Below is a small trained network, with its code and all its weights. Each question gives an input and a class and asks what happens when units are switched off, that is, made to give their printed mean instead of their output.

import numpy as np


def w(rows, s, z=0):
    codes = np.array(rows[::2]) - 128.0
    scale = np.full(codes.shape[1], s)
    scale[-1] = z or s
    return codes * scale


def f(y):
    return y / 2 * (1 + np.tanh(0.7978845608 * (y + 0.044715 * y**3)))


def log_softmax(a):
    a = a - a.max(-1, keepdims=True)
    return a - np.log(np.exp(a).sum(-1, keepdims=True))


def net(x, mask):
    res = np.array(x, float).reshape(1, 4) / 4 @ E
    y = f(res @ A[0][:, :-1].T + A[0][:, -1])
    res = res + np.where(mask, y, B[0][:, -1]) @ B[0][:, :-1]
    return log_softmax(res[-1] @ U[:, :-1].T + U[:, -1])


A, B = {}, {}
E = w([
[248,140,101],'x0',
[127,128,128],'x1',
[147,235,160],'x2',
[158,89,250],'x3',
],0.014)
A[0] = w([
[51,183,179,123],'n1',
[179,75,59,109],'n2',
[154,19,120,142],'n3',
[59,52,115,202],'n4',
[128,140,196,151],'n5',
[51,77,134,156],'n6',
[145,244,149,144],'n7',
[121,149,4,219],'n8',
[249,165,116,145],'n9',
[94,167,38,253],'n10',
],0.017,0.0067)
B[0] = w([
[133,219,114,212],'n1',
[146,65,90,191],'n2',
[190,37,102,204],'n3',
[69,94,233,222],'n4',
[182,187,142,197],'n5',
[80,118,218,207],'n6',
[40,158,202,215],'n7',
[101,71,6,250],'n8',
[113,22,188,221],'n9',
[7,137,82,237],'n10',
],0.024,0.019)
U = w([
[62,100,152,254],'0',
[195,123,244,187],'1',
[61,214,116,22],'2',
[178,246,182,54],'3',
[153,71,92,128],'4',
[244,79,166,56],'5',
],0.013,0.0042)

Each question gives the input, the list of numbers given to net, and the class t.
The units are the neurons (one row each of A and B). Each row of codes is followed by its name. A weight is (code - 128) times the scale printed after its matrix; where a second scale follows, it is the last column's (A, B and U).
mask holds one flag per neuron, in row order. A switched-off neuron (its flag False) gives its mean, the last column of its row in B, instead of its output. The means were averaged over made-up inputs and are rounded, as every weight is.
A unit's drop is (log p(t) with every unit on - log p(t) with that unit switched off) / (log p(t) with every unit on - log p(t) with every unit switched off).
The circuit of an input: a set's keep is (log p(t) with only the set's units on - log p(t) with every unit switched off) / (log p(t) with every unit on - log p(t) with every unit switched off). Starting from all 10 units, units are removed one at a time, each time the one whose removal leaves the highest keep (on an exact tie, the one counted first), for as long as the keep stays at least 0.8.
circuit, biggest first: the units of the circuit, biggest drop first
k most important neurons: the k neurons with the biggest drops, biggest first
drop of u: that unit's drop, to one decimal
input [1,6,-3,-3], class 4: circuit, biggest first -> (n7 n8)
input [5,6,5,4], class 1: circuit, biggest first -> (n10)
input [-5,1,-7,2], class 1: circuit, biggest first -> (n10 n8)
input [1,-7,-5,3], class 5: circuit, biggest first -> (n3 n10)
input [1,-8,-7,-3], class 4: 3 most important neurons -> (n3 n7 n2)
input [-6,1,5,1], class 3: 2 most important neurons -> (n8 n10)
input [-8,-3,1,3], class 3: 2 most important neurons -> (n1 n9)
input [1,-8,-3,0], class 4: 2 most important neurons -> (n7 n10)
input [-5,-3,-5,3], class 1: circuit, biggest first -> (n10 n8)
input [-3,-3,8,0], class 2: drop of n7 -> 0.3
input [3,-8,7,5], class 1: drop of n9 -> 0.2
input [-3,-3,-2,1], class 1: drop of n8 -> 0.4
